Table B holds the same points as the rows below and some others, measured another way and shuffled. Each row below is followed by which row of B it is.
B (72 x 25):
[[-119  181  320  -56 -392  -17 -164  -59   81 -101   -3   -5   62  -29
  -113  149  -81  130  244 -256    9  230  -83   -9  320]
 [  52  -43  151   96  141   59   75  -49   83  196   14 -170   42   37
   -93  126    8  -15  -16  -87  103 -156  -16 -209   84]
 [ -63 -416 -169   87  201  -80 -226 -364   41   17   10 -138  180  277
     6  -71 -368  -51 -502 -471 -421 -559  131  -33 -454]
 [  10 -260  -73   79  261  -54 -119 -269  101  112   57 -183  120  173
   -78  -19 -248  -64 -339 -337 -258 -377  141 -101 -200]
 [ 101   16  227   -1  103  118   44  -66   56  211  152 -234   26  -41
  -184   26    4 -105  129  -53  146   19  -16 -241  167]
 [ -23   31  324  -29 -274  -53  -60  -74  180   63   20 -245  276  -93
    12  370  -81   10   43  -21   26   85  -55 -222   59]
 [  -2  315  116  195 -218  129 -127    2    9 -308 -247  268  -59   33
    78 -172 -167  -82   47 -141    5   86    3  303  -62]
 [ -21    4 -195  171  152   55  144 -173    0 -121 -203 -111 -226  -43
    36  -39 -172   49  -61   -3 -127 -105    4   78  -93]
 [ 113   27  283  -13  -19   58   49  -35  184  165   87 -286  257  -81
   -99  230   -1 -102   79  -28  102   12    0 -307  145]
 [ -77  186   70   46 -147   94  -52   47   57 -167  -97  -55  -47   -5
  -148   -5  -92   38  273 -191   60  159  -18   27  284]
 [  74   38  226  -41    2   58   41  -34  145  126   28 -263  222  -68
   -78  174  -27  -73   83  -54   94  -18   34 -227  126]
 [ -86  249  297   58 -118  -56 -335  -86 -189   14  193  330 -169  107
    -9 -236 -268   82  -23 -131  -45  266   27  245  112]
 [ 171   -7  337   35   82   85   91  -25  101  292  192 -262  209  -61
  -101  169   36  -84   35   38  177  -26  -61 -404  100]
 [ -54  120   43   14  -28  108   60   32  -25  -55 -108 -186  -72  -10
  -132   34  -75   -2  285  -73  117   60   -3  -35  177]
 [ 149   18  289   54  151   82  103    3   81  316  198 -239  143  -52
  -115  153   51  -66   26   72  179  -23  -50 -401  126]
 [  -8  192   74  125   63   11   39  -15  -12   25  -19  -53 -138  -21
   -67   36 -108   34   76   43   30  106    9  -32  113]
 [  13  300  160   89  247 -108 -168   -3 -313  171  203  214 -156   59
   155 -254 -366   31 -186  271   -4  201  181  193 -139]
 [ -18  192  -64  296   19  108  129   47  -15 -185 -298   26 -264   27
     1  -26 -105   37  131    7  107   12  -44  144   20]
 [  66   44  257   12  -63  102   49  -11   87  101   70 -192  121  -59
  -115  118    9    4  162  -77  145   45  -83 -253  200]
 [  19   49  150  -27   69   21   29  -62  120  168   30 -237  160  -39
   -78  204   -8  -72  -24  -21    1 -103   35 -261   23]
 [-267   66 -248 -170   91   55 -105   32 -227 -138 -239 -149  -14   48
   131 -112 -298  -28   49   34  -56 -121  208  243 -206]
 [  -3   78  -84  195  197  -51  134 -130   -5   19  -75 -113 -219  -23
   -13   65 -172   99  -70   72 -103  -16   24  -29  -10]
 [-333  321 -160 -273  -44  108 -104  243 -200 -163 -279 -121   17  -67
   123  -28 -154  -12  271  182  119   96  186  220   23]
 [-372  463 -364 -131   39  141   41  434 -324 -318 -478 -113 -141    9
    93  -63 -193   32  458  266  196  110  209  301   36]
 [-115  283 -298  410 -189  290    4  250  257 -550 -687   58 -168  -20
   105  -26  -34 -171  101  -31  205  -69  -58  305 -192]
 [  60  169  168    3   43   67   90   12   44   73    3 -187   73  -41
  -135   99  -33  -41  189  -28   86   50   36 -175  188]
 [  93  -26  255    8   97   10   36  -99  165  248   69 -237  178  -13
  -103  192   10  -46  -51 -108   76 -148   25 -282   67]
 [  22   45   51   54  208  -96   43 -128   -4  181   52 -212   63   64
   -80  162 -160  -25 -128   -6 -145 -162  106 -221 -122]
 [  96  149  167   96  255    7  108    8  -83  257  153 -128  -54    7
   -97   47  -76  -18   35  147   91   43   43 -212   94]
 [ 131   75  164   96  293   16  140  -30  -76  281  153 -173  -11   26
  -101   45  -77  -34    5  103   78  -45   49 -252   48]
 [  33   35  357    2 -257   66  -27    5  128   41   29 -150  253 -103
    46  222  -42   13  113   -7  161  127 -104 -169  150]
 [  79   26  156   62  137   26   93  -66   49  159   42 -228  -11    2
  -156   69  -60   26   96  -93  108  -49   14 -200  133]
 [ -29   94  303    7 -152   34 -149  -78   92   46   92    7  -37   12
  -185   -8  -38   96  157 -303   96  134  -61  -40  343]
 [  82  131  268   22  246  -12   -1    6   52  374  207 -152   27  -14
  -132   98   10  -46  -34   76  159   11   73 -263  146]
 [ -23  171  -45  273  -91  126    3   32    0 -261 -227   75 -172    8
    43 -105 -166   21   69  -38   52   62  -79  145  -50]
 [-118 -218 -288  174  278 -128  -62 -351   24  -29 -129  -23 -133  158
    67  -24 -298  109 -470 -259 -431 -416  107   96 -303]
 [-115  353 -289  392 -363  438  -53  314  107 -761 -795  132 -142   55
   110 -213 -118 -342  305  -98  262  -38  -53  490 -321]
 [  51   76  -32  244  251  -57  162 -116 -138   58  -10  -34 -250   20
    37  -27 -237  140  -77  131  -68   16   17   12  -29]
 [ 125  138  327  -22  113   23   74  -38    8  264  130 -168   97  -15
  -143   92   -4  -25  104  -26  138  -10   35 -257  148]
 [  21  -11  136   44   49   71   42  -18   99  135   25 -178  144  -33
   -18  163   -1  -16  -37   -6   56  -97  -43 -247   43]
 [ -72   97   69  -22  -34   55   30   51   -2    1  -97 -198   82  -30
    -3  141  -95   -6  148   34   85   22   31  -70   76]
 [-215  218  186 -257 -333   66 -153   45 -118 -138 -164   -9  153 -134
   228   54 -159   34  183   97   85  186   44  220   36]
 [-194  201 -199    5   42   57   63  169 -142 -194 -321 -190 -109   39
    -7    2 -204   77  281   30  110    0  113  131   26]
 [  65    5   86  107  235  -35   66 -114  -15  190   88 -170  -60   33
   -91   33 -139   44  -65  -22   -3  -81   45 -169    9]
 [  36  103  -54  181  120   48  158  -29   28  -63 -145 -120  -94  -31
   -14   34 -123   63   39   16    1  -28    0  -51   33]
 [  43   81   51  144  149   44  133   -9   38   95    9 -170  -66  -19
  -102  108  -48   19   63   42   46    5  -19 -191  129]
 [-210  233  -54 -122  -88   85  -63  164  -41 -168 -208 -137    2  -31
   -38   10 -126   48  316  -45  120  128  104  118  223]
 [ -11  261  249   38   -6  -44 -204  -52 -187   40  173  205  -88   76
   -16 -196 -266   40   15  -51  -37  224   83  151  101]
 [  77  -54   80  122  171   39   46  -35  172  154  106 -279   28  -13
  -182   96  -55   -7   18  -96   83  -22   -4 -277  179]
 [  53  -54    4  103  189   15   54 -102  118   94   16 -235   16    4
  -104   60 -117   -1  -54 -103  -21 -105   47 -166   53]
 [ 128    0  147   29  217   33   71  -77  104  223  107 -273  146    6
  -144  102  -55 -113  -24  -59   29 -121   82 -286   48]
 [ -83  256  -16  260 -143  110  -92   39  112 -267 -292  184 -187   -2
    53  -59  -85   -9    2  -83   45   62  -47  235   -7]
 [  67   64  236  -58  -10  140   46  -62   95  124   57 -205   84  -86
  -144   65   45  -90  166  -88  126   18  -30 -201  191]
 [-112 -353 -274   83  273 -142 -206 -388   24  -29  -34  -95   68  261
    15  -92 -416   24 -509 -453 -507 -501  197   79 -370]
 [  78 -100   86   45  217   -2  -13 -134  152  203  109 -253  158   43
  -127   96  -94  -86 -149 -152  -60 -194   87 -259   -5]
 [-117  190   83   10  -51   54  -44   70  162    5  -98  -83  -24  -65
  -100  148   50   53  120  -75  103   68  -10  -79  271]
 [  -3   44    8  127  175  -11   59  -57   95  129   47 -203  -87  -23
  -123  134  -66   17  -24   22  -13   -3    9 -199  101]
 [  -1  152 -286  285  163    4  259  -98  -37 -259 -380  -57 -234  -36
   136   15 -250   89  -59  120 -171  -91   53  163 -184]
 [ -16   39    1   29  121   44   82  -32   38   59  -66 -255   11    5
  -107  111  -80  -34   83  -43   20  -91   54 -146   45]
 [-186  111   88 -118 -202   -6  -98   35 -101 -105 -168 -110  125  -34
   173  120 -231   53  116   67   42   79   68  144  -38]
 [ -12  290  273   -8  115  -67 -159  -31 -236  198  231  150 -116   61
   -30 -148 -209   29   -1   74   12  197  109   62   83]
 [  23  105  164   -6  -24   81   46   15   83   30  -18 -182   77  -46
  -123   79  -30   22  195 -110  121   49   -3 -148  234]
 [-276  219  -64 -119 -184   77 -107  192 -108 -228 -230 -118  -15  -17
    10    3 -176  115  340  -33  137  157   51  149  167]
 [ -80 -375 -189  140  292  -74 -181 -354    5   70  -16    3   68  287
    53  -89 -294    2 -575 -416 -420 -594  112   18 -410]
 [ -10  250  -99  324   -2   56   76  -12  -39 -247 -313  110 -257  -14
   143  -62 -213    2  -33  129  -15   45   -7  243 -188]
 [ -83 -390 -179  107  293 -108 -186 -383  -48   70  -25  -53   76  345
     6  -88 -359  -25 -515 -475 -440 -620  168   47 -437]
 [-408  396 -215 -198 -157   99 -119  364 -236 -334 -358  -47  -55  -10
    75  -56 -201  134  443   86  158  214  142  297  196]
 [  40  182   67   90  213   -6   46 -124 -176  103   53   57 -201  -34
    76 -132 -194   23  -97  176  -51   59   65   79  -76]
 [-260  284   45   53 -353    7 -241   27    9 -322 -170  147 -175   58
  -123  -26 -162  160  258 -308  -50  236  -46  227  277]
 [  15  -47   52   72  221  -21   -1 -137  122  197   37 -173   12   41
   -99   99  -58  -19 -162 -120  -50 -197   66 -176    0]
 [ -25  164  -14  165   93   16   74  -21   71   -8 -111  -74 -157  -45
   -34   83  -70   48    9   48   14   33    0  -33   76]
 [  52   79  213   33  -49  104   60   22   88   59   27 -181   91  -44
  -135  106    1    7  203  -92  148   63  -61 -212  244]]
Rows of B count from 0, top down.

[ -68 -195  -33  -35 -107  169  -13   49  -56   79   73  242 -137  -84
 -103   47    9 -153   78  -54  169  -60  -34 -144  -37  121  -33  -58
   70  123  136   18  -33  285]
17
[  63   95  -35  183  -44  137    7 -190  -50   21  154   67 -211  -52
  -79 -178   40   53  -37 -303   52  316  -77  100   58  -49   75   69
  -80  289  -91  -55  105  -40]
5
[ 158 -142 -241   70 -101   -2  -28   55  -66   57 -135   43   98  123
  159  105 -461  -21  -41  138  -39   36 -229  -40   31  -89  -87   25
  -94   72  114  119 -312  185]
11
[ -45 -102  153   95  134    9   58  -41 -266  -27 -148 -171   23 -134
  154 -147   47   92  208    5 -365   45   86  187  -71  -85   29  130
 -121   86   -3   45  -30 -199]
28
[ 213 -135 -240   92 -101  -80    0   92 -157  257 -134   50  180   71
  246   -9 -699   48  -48  210  -18  -20 -220 -138  184  -79  -61   23
  -24   16  167   42 -405  185]
52
[ 308  -58 -249   72 -103 -145   44   42 -164  283  -45  -44  223   58
  198 -170 -579   26   15  182  -48  -84 -128  -71  186  -52  -46  132
  -46    8   63   70 -376  126]
12
[  43  -64   29   38   43  184   77  -39 -143 -144 -220  -59 -113   79
   68   73  -64   49   22  -27 -259  206 -123  150  -93 -115   58   52
 -159  171  -40   81   56 -114]
44
[ 133  -53  -12  191 -106  -52    6  -56 -235  295   57 -127   45 -164
   99 -351 -259   76  153  -51   -2  -19  -36   83  144 -133  -75   13
    4   79  103  -54 -177  -60]
49
[ 193 -147 -173    9  -82   -8    8   41 -175  205 -103   35   19   -5
  111  109 -426  -40  -16  160   44    5 -196 -175   23  -39 -109    2
  -65   43  101   66 -209  211]
38
[-131  189  237   80 -118  178  232  -65   95   26  247  -27 -317 -151
 -160 -307  417   34   52 -304  126   99   82  177   27  150  246  103
    4  180 -284   30  360 -120]
51
[  67  272 -101    2 -379  -87  109  -39   29  101  268  116 -113  124
 -101 -361 -231  149   74 -220  210  159 -172   37  205  154  325  -33
   29  347  -54  -11   35  108]
36
[ -37 -266  123  173  231  146  -37  -59 -237    6 -192 -109  -50 -147
  144   28   31  -20   38   14 -301  147   55   94 -117 -168  -92  102
 -130   64   43   36  -73 -133]
15
[  94  -10 -198   43  -79  159  -48 -108  -48   58  146  362 -111   45
 -120  100 -199  -37 -113 -167  156  168 -170 -193   62   89   36   47
   56  252   76  -73  -73  226]
68
[ 153  133 -176   57 -207 -179   87   21  -95   89   14  -28  158  114
  158 -225 -422  144  111   37  -52   16 -170   64  149    8  109   87
  -58  156   14   65 -254   43]
40
[ -13   60  152   84  -95  152  161 -166  121  -18  178 -165 -350 -169
 -214 -206  457  -54   44 -264   85  158   62  208 -102   35   81   80
 -165  162 -274  128  385  -42]
0
[  22 -242   -7 -106  -74  111  104   28  -10   11 -107   18  -38  -85
  -76  204    8 -137  100  137  -25 -212  -51  -85 -168   76 -118   24
  -45  -47   74  173   -7  216]
25
[ 248  -48 -247   59 -188 -160  114  103  -54  333  -50   -7  202   13
  214 -103 -641   35  -12  236   93 -154 -184 -149  221   12  -61   68
  -22  -66   76   95 -361  243]
41
[ 134 -122 -184  -73 -126   64  -40   41 -167  -31 -118  132   12  139
   28  180 -407   36   32   79 -133  -15 -231  -31  -10   -9   19  -20
  -33  133  149   79 -134  160]
2
[ -80  123  186  -33  -93  152  148  -46    2 -115  113  -32 -279   46
 -145 -121  251   69   23 -203  -90  175   -7  180  -68  117  332   89
  -50  257 -231   91  312 -143]
43
[  62  -58 -118   47 -150  194   90   50   96  126   50  211 -113   73
  -34   16 -243  -68 -154  -37  195   45 -153 -112  127   76   72   16
   49  100    1   43  -64  215]
22
[-160  -68  243 -108 -103  359  138  -82    4  -97  157  110 -425 -210
 -366  -88  522  -70  176 -308   29  -61  121  142 -113  181  140  -40
   39  157  -78   28  527   42]
18
[  -4  -10  138   78  -39  -28   40  -21 -228   -6  -21 -202   34  -31
   78 -239  -40  152  203  -42 -325  -26   17  277  -19  -75  134  102
  -35  125   -9   60  -36 -262]
48
[ -41   74  158 -149 -263  -33  319   74  201  148  247  -60  -96  -95
 -195 -216  186  -24   92   21  121 -328  105    7   28  348  275  149
   74  -42 -223  212  210  114]
7
[ -69   -1   43 -165 -149    5  149   82   42 -169  -22   12  -32  118
  -52  110   31   26  101   72 -158 -111  -71   65 -136  193  222   98
  -46  105  -85  224   63   69]
59
[ -57    6  143 -120  -67  251  173  -20   88 -274  -39  -46 -288  123
 -183   66  302  -15    5 -119 -198  108  -22  225 -175  105  274   91
 -130  189 -235  213  365  -71]
34
[-171 -169  230 -185  -13   72   61   83 -202  -35    9   45  -87 -151
  -95  153  158   22  210   69 -229 -276   75  -12 -186  209  139   60
   91   13   45  104  144    7]
32
[ -27 -118  -29 -147  -93   85  123  131   78  -67  -33  121    7   86
  -34  286  -56  -85  -30  167  -55 -217  -92  -98 -128  206   89  134
   23  -23  -44  225  -53  188]
70
[-124 -244  222 -108  -67   80   -3   50 -239  -70 -101 -178 -196 -196
  -65   89  177   14  291   36 -246 -161   17  180 -242   -5  -12  -95
  -82   34   76  155  221  -18]
31
[  46 -112 -121 -113 -170   17   38   89  -99   41  -41  191  102   88
    4  165 -348    2   75  135  -27 -195 -176 -147  -12  120   33   15
   92   61  177   73 -216  202]
46
[ -86 -336   71  -74  -85  111  -17   51  -67   16  -36   -4 -122 -157
 -107   93  100 -139  173   57  -48 -199   33   10 -169   56  -86  -69
  -24    1  142  155   45  212]
13
[  71 -104  -87  -80 -193  124   81   36    7  -52  -43   36  -76   45
  -86   62  -75  -65  100   15   -8 -121 -126   63  -64   42  -16  -14
  -46   70   38  155   26  169]
66
[  29 -223 -122   78   24  103  -83   51 -215   39 -171  125    0   14
  157  106 -297  -52   35   59  -63  122 -141  -75  -17  -97 -107  -35
  -64  137  184   11 -241  155]
65
[  57 -109  -32  133   69  285  -27  -82 -194  -22 -148  128 -162   60
   44   48 -175    7  -80 -132  -94  340 -157   15    8 -156    9  -14
  -65  254   73  -75  -29  -49]
61
[ 132   35  -53  156  -28 -167   15   47 -262  236   -6 -108  168    0
  273 -211 -433  150   41   97 -141   38  -93   25  145  -75   70  149
  -18   85    4   10 -322 -112]
24
[ -21  -54  111 -151  -68   76  200   55   36 -214 -131 -161  -69  100
  -49   85  164  -13  110   93 -286 -104   -9  193 -203   99  175  140
 -140   46 -170  287  155  -49]
71
[-103   33  217  -41 -201  110  240  -54  146   68  243  -93 -286 -250
 -267 -242  477  -74  170 -184  170 -152  131  122  -73  207  109   49
  -13   48 -201  136  380   65]
60
[ -16  126  111  192  -57  181   83 -109 -108  179  193   57 -281 -142
  -53 -323   95   52  -11 -314  175  290  -16   52  130   -8  134   22
   16  266 -118 -127  162  -97]
26
[-151 -236  158   34  -63  138  -50   44 -215 -124 -176 -130 -171 -130
   39  -12   12   90  256  -49 -287  -14  -39  295 -112 -128   -6 -156
 -102  101  156   90  135  -55]
4
[  84  -87 -126   12  -82  -20   27   56 -254  205  -79  193  110  -71
  147    4 -533  122   95   99  -45 -105 -151 -161  168   39  -14  -10
   78   44  229  -71 -231  166]
67
[ -58  318  290 -128 -183  -65  444  -90   84   83  255 -134 -149 -184
 -204 -354  407  116  214 -135   44 -146  144   69   -7  345  346  220
   10   84 -349   96  393 -124]
6
[ -67   36  125  104  -25  288  101 -147   22 -179   -2   -1 -289   31
 -130 -116  263   16    7 -293  -79  320  -42  227  -76  -54  155   30
 -111  296 -124   23  248 -147]
9
[  -5  241  -90   -9 -380   24  164   77  118   37  237  137 -136  104
  -75 -294  -65   38   88 -190  281   27 -145   82  159  183  240  -17
   42  247 -111   62   54  159]
1
